Each row is followed by one of two labels, saying whether the row has a hidden trait. Each part has a new trait and two new labels.
(in the rows, 100 means zero)
[123  56 130 131 104  98  81 100 113 121 101  80 111 119 101  97  83  99
 111  98  95 131  91  80 108 120 102 109  64 122  81  85 100 117  83  64
 116 111 101  86  86 108 101  99 102 141  76  94  54] : (33)
[120 105 101 129  89  90 103 122 113  82 116  72  83 119 101  93  74 124
  96 105  63 115  85 105 134  89 112 112 103 103  75  60  94  99  95  94
 146 106  89  90 101  99  97  90  56 116  48 104  87] : (33)
[104  84  89 100 104 103  94  96  93  81 100  78 109 104  89  80  48 120
  93 106  83 107 103  89 114  88  93  90 126  84  93  89  98  86 114 106
 100 112  82 117 101 112 107  96 106  86  83  98 111] : (33)
[114 154 102 129  76  76 111 135 124 105 130 117  61 122 117 125 172  92
 113  94  88 112  72 132 130 104 134 135  71 126  84  78  90 124  52  91
 164  91 134  49 114  72  97 101  32 148  47 110  69] : (37)
[112  10 135 112 118 112  81  82 103 148  84  96 125  96 103 100  78  90
 103  98 116 125 105  67  65 131  88  96  62 114 101 107 106 114 106  59
  53 103 107 100  65 112  98 100 153  98 135  93  78] : (37)
[109   2 132 108 113 114  80  88 100 135  87  86 140  90  99  90  30 109
  89 105  76 130 112  83  79 123  81  90  92 100 108  94 105 100 131  64
  48 112  78 125  69 124  91  94 155  69 134 106  84] : (37)
[ 96 127  94  96  82  88 132 130 108 119 108 129  75  95 115 139 163  96
  92  98  94 104  86 155  93 106 123 122  87 117 115  96  95 113  79 104
 120  76 134  71 106  77  84 101  71  84 110 123 108] : (33)
[104  98 107 107 100  98  94  98 103 106 102 103  97 104 101  97 121  93
 107  98 105  98  95  90 101 104 104 107  79  91  99 100 100 107  88  92
 109 100 103  92 103  99 100 101  96 118  81  93  85] : (33)
[104 157  69 113  76  84 123 129 111  54 125  90  68 116  99  97 104 128
  93 103  55  94  82 140 149  71 123 109 121  92  83  62  89  90  97 128
 163 102  90  87 123  90  95  91  25 107  51 113 119] : (37)

New part:
[102  93 103  96  98  99  92  93 102  66  93  99 129 113  99  95  86  90
  90  96  92  99 101  91 106 103  81 112  92 102 103 106 120 105 104  97
 103  95  90 102 115  93  92  98 112 102  94  91  95 101 105  91 102  95
  91  96  99] : N
[ 96  98 105  99 105  95  80  96 101  79  83 100 135 100 101  97 119  89
  85  94 104  89  98 105  89 110 100  98  85  95  89 101 131 104 107 105
 103  94  94 126 121 105  86 102 117 103  99 101  92  99 101  96  97  98
  94 103 100] : H
[110 123  99 114  85  91 113  95  98  88 135  85 126 113 107  93  99 113
 105 101  80  99 104 112 103 105  93 100  93  83 103  99 100 102  91 101
 114 103 121 111  89  92  76 111  98 100 115 123  99  97 127 110 108 127
  90 100  95] : N
[ 93  95  98  89  94 112 102 116 105  42 106 107 126 128 113 105  93 100
 105  98  99 108 102  91 107 105  73 115  91  97  89 116  80 110  96  94
 108  89  95  96  94 106 105  91 118  96  98  85  97 122 113  82 108  94
  92  94 109] : H
[ 99 100 106 101  91  92  90  89 103  80  85  96 131 114 109  90 111  87
  87  96  98  91 102 109  94 106  92 106  98  91 101 104 144 112 103 103
 104  92 104 132 117  99  85  89 116 107  99  96 102 102  99  83 102  98
  92  94  93] : N
[112 113  80 116 107 137  59  73 112 179  89  47 117 113  94  91  75  73
 164  78 116 120 105 138  54  76 103  62  79  98 135 111 167  96  73 153
  85 133  59  58  94  97  97  66 109  99 105  82 114 133 137 160 107 111
 117 104 100] : N
[ 92 105  82  96  97 119 103 119 100  49 106  98 121 102 105 116 101 121
  99 110  96 111 103 102 101 102  76 107  99  91  93  94  80 109  94  96
 102  87  94  78  88 115 122  86 120  90 107  89 111 126 107  93 117  84
  96 102 107] : H
[103 142  89 115 109 141  97  83 105 130  54  46 108  83  90 104  90  74
 146  94 109 110  96 144  49  89 115  67 133 102 129 102 160  81  97 148
  90  95  65  18  70  99  90  71  98 101 113  84 109 125 105 133  80  94
 113  99 113] : H
[107 131  84 117 101 138  86  86 106 158  67  49 120  88  77  98  90  74
 144  91  98 113  97 134  56  88 106  65 119 111 130 101 153  87  90 145
  86 111  61  20  75  96  92  71  99 102 106  81 102 128 120 156  91  99
 114  99 104] : N
[ 91 112 103 105 104  98  81 107 102  92  72 100 133  94 122 105 173  94
  72 100 131  81 103 138  66 117 118  91  94  78  86 102 120 114 108 109
 111  93 106 158 113 124  89  93 127 108 112 111 101 103 100  90  95  95
  91 104 107] : H
